Below is a small trained network, with its code and all its weights. Each question gives an input and a target symbol and asks what happens when units are switched off, that is, made to give their printed mean instead of their output.

import numpy as np


def w(rows, s, z=0):
    codes = np.array(rows[::2]) - 128.0
    scale = np.full(codes.shape[1], s)
    scale[-1] = z or s
    return codes * scale


def norm(h):
    return h / np.sqrt((h * h).mean(-1, keepdims=True) + 1e-5)


def f(y):
    return np.maximum(y, 0)


def softmax(a):
    e = np.exp(a - a.max(-1, keepdims=True))
    return e / e.sum(-1, keepdims=True)


def log_softmax(a):
    a = a - a.max(-1, keepdims=True)
    return a - np.log(np.exp(a).sum(-1, keepdims=True))


def net(x, mask):
    ids = ['ΓΠαβδεθλμξτφω'.index(c) for c in x.split()]
    T = len(ids)
    res = E[ids] + P[:T]
    r = norm(res)
    for j in range(3):
        rows = slice(2 * j, 2 * j + 2)
        q, k, v = (r @ M[0][rows].T for M in (Q, K, V))
        z = softmax(np.where(np.tri(T) > 0, q @ k.T / 2**0.5, -1e9)) @ v
        o = O[0][rows]
        res = res + np.where(mask[j], z, o[:, -1]) @ o[:, :-1]
    y = f(norm(res) @ A[0][:, :-1].T + A[0][:, -1])
    res = res + np.where(mask[3:19], y, B[0][:, -1]) @ B[0][:, :-1]
    return log_softmax(norm(res)[-1] @ U[:, :-1].T + U[:, -1])


Q, K, V, O, A, B = {}, {}, {}, {}, {}, {}
E = w([
[144,140,71,152],'Γ',
[161,158,111,97],'Π',
[154,86,191,113],'α',
[148,121,144,78],'β',
[170,184,125,113],'δ',
[156,156,159,75],'ε',
[232,83,221,110],'θ',
[168,140,169,79],'λ',
[112,113,3,123],'μ',
[142,117,136,82],'ξ',
[158,161,148,135],'τ',
[114,141,126,62],'φ',
[159,158,136,144],'ω',
],0.018)
P = w([
[247,196,71,35],'0',
[253,178,72,58],'1',
[241,155,103,80],'2',
[211,141,114,91],'3',
[197,133,134,97],'4',
[160,132,141,106],'5',
[139,128,149,110],'6',
[109,141,130,124],'7',
[86,138,130,129],'8',
[65,131,136,156],'9',
[117,183,124,65],'10',
],0.0058)
Q[0] = w([
[170,105,185,36],'H1',
[50,106,174,81],'H1',
[127,35,67,168],'H2',
[172,125,237,22],'H2',
[64,2,126,253],'H3',
[183,192,156,97],'H3',
],0.0086)
K[0] = w([
[149,174,205,205],'H1',
[142,169,62,159],'H1',
[176,168,33,84],'H2',
[60,60,178,20],'H2',
[190,205,90,1],'H3',
[108,67,88,167],'H3',
],0.0087)
V[0] = w([
[90,229,82,114],'H1',
[132,170,134,203],'H1',
[66,114,45,74],'H2',
[203,104,78,112],'H2',
[114,42,95,82],'H3',
[65,138,8,147],'H3',
],0.012)
O[0] = w([
[134,77,247,191,154],'H1',
[157,132,83,228,83],'H1',
[74,149,203,94,111],'H2',
[64,178,138,161,254],'H2',
[37,88,32,36,122],'H3',
[52,142,113,160,85],'H3',
],0.013,0.0076)
A[0] = w([
[151,136,89,103,86],'N1',
[115,112,195,168,172],'N2',
[119,153,126,187,174],'N3',
[157,86,136,147,232],'N4',
[151,107,120,223,136],'N5',
[113,83,108,112,115],'N6',
[117,102,95,180,232],'N7',
[114,110,76,166,238],'N8',
[106,186,60,91,118],'N9',
[94,139,119,116,226],'N10',
[155,120,55,152,254],'N11',
[152,5,140,121,207],'N12',
[174,207,112,91,216],'N13',
[102,128,93,77,186],'N14',
[109,144,106,60,152],'N15',
[88,25,147,152,245],'N16',
],0.013,0.0027)
B[0] = w([
[87,130,102,148,160],'N1',
[104,166,102,142,208],'N2',
[108,123,112,146,180],'N3',
[89,157,21,110,171],'N4',
[96,99,121,120,171],'N5',
[121,179,131,88,140],'N6',
[112,123,103,187,151],'N7',
[88,87,107,163,154],'N8',
[130,175,112,117,211],'N9',
[143,137,139,193,195],'N10',
[100,127,90,194,167],'N11',
[118,254,43,149,168],'N12',
[105,167,165,170,254],'N13',
[57,104,95,158,206],'N14',
[170,150,117,155,220],'N15',
[151,154,60,105,161],'N16',
],0.0085,0.0069)
U = w([
[73,186,140,207,105],'Γ',
[150,139,171,168,5],'Π',
[210,142,6,93,98],'α',
[114,203,134,54,102],'β',
[194,138,141,245,234],'δ',
[174,109,181,125,182],'ε',
[213,175,104,116,116],'θ',
[178,146,155,112,91],'λ',
[26,72,40,124,139],'μ',
[108,190,166,40,162],'ξ',
[209,100,154,213,101],'τ',
[126,103,186,64,227],'φ',
[215,111,135,254,192],'ω',
],0.0096,0.0028)

Each question gives the input, a string of symbols that net reads in full, and the target symbol t.
The units are the heads (2 rows each of Q, K, V and O) and the neurons (one row each of A and B). Each row of codes is followed by its name. A weight is (code - 128) times the scale printed after its matrix; where a second scale follows, it is the last column's (O, A, B and U).
mask holds one flag per unit, heads first, then neurons. A switched-off unit (its flag False) gives its mean, the last column of its rows in O or B, instead of its output. The means were averaged over made-up inputs and are rounded, as every weight is.
A unit's drop is (log p(t) with every unit on - log p(t) with that unit switched off) / (log p(t) with every unit on - log p(t) with every unit switched off).
The circuit of an input: a set's keep is (log p(t) with only the set's units on - log p(t) with every unit switched off) / (log p(t) with every unit on - log p(t) with every unit switched off). Starting from the 12 units with the biggest drops (on a tie, the unit counted first), units are removed one at a time, each time the one whose removal leaves the highest keep (on an exact tie, the one counted first), for as long as the keep stays at least 0.8.
units of the circuit, in order: the units of the circuit, biggest drop first
top k neurons: the k neurons with the biggest drops, biggest first
which heads matter: for each layer, one digit per head in row order, 1 if its drop is at least 0.15 and else 0, layers parted by /
drop of u: that unit's drop, to one decimal
input ξ τ ξ ξ Π μ Π, target μ: which heads matter	001
input ω ξ Γ Γ ξ Π β τ α φ, target α: units of the circuit, in order	H2, H3
input θ α τ, target α: which heads matter	111
input ξ Π ξ φ θ θ β Π, target α: units of the circuit, in order	H3, H1
input ξ μ Π φ μ β δ δ, target μ: units of the circuit, in order	H3
input φ ω ε μ ξ τ ε α λ, target α: which heads matter	011
input θ ω μ Γ ξ ε α Γ α δ, target α: units of the circuit, in order	H2, H3
input ξ ω Γ τ τ ω ω, target ω: units of the circuit, in order	H3, H2
input μ φ θ φ ξ θ ε λ ξ ξ, target ξ: which heads matter	010
input μ ω φ τ ξ θ μ ε ξ, target μ: which heads matter	101
input ξ λ ω λ μ Γ φ α μ μ φ, target μ: which heads matter	011
input Γ ξ β α α ω, target α: units of the circuit, in order	H2, H1
input λ ξ α ω ξ, target α: units of the circuit, in order	H3, H1
input ξ Γ Γ λ β ε ξ α β α λ, target α: units of the circuit, in order	H2
input ω Γ Γ Γ ε α ε θ, target α: which heads matter	010
input ε φ Γ τ φ τ φ α ξ α φ, target α: units of the circuit, in order	H3, H2
input ω ξ λ Π δ δ α β, target α: units of the circuit, in order	H2, H3
input μ ω Γ λ ε λ ξ Π β α β, target α: which heads matter	011
input μ μ ε, target μ: which heads matter	001
input φ α μ μ α, target μ: which heads matter	101
input α α ω β ε δ α, target α: which heads matter	010
input μ ω ω λ ξ Γ α ε, target α: units of the circuit, in order	H2
input φ λ φ ω μ φ, target μ: top 2 neurons	N13, N14
input λ Π α δ, target α: drop of H2	0.4
input μ Γ β β ε Γ φ μ λ δ, target μ: drop of H3	1.8
input β λ λ α ξ, target α: drop of H2	0.2
input λ Π φ θ ξ θ Π ξ λ μ τ, target μ: drop of N4	0.0
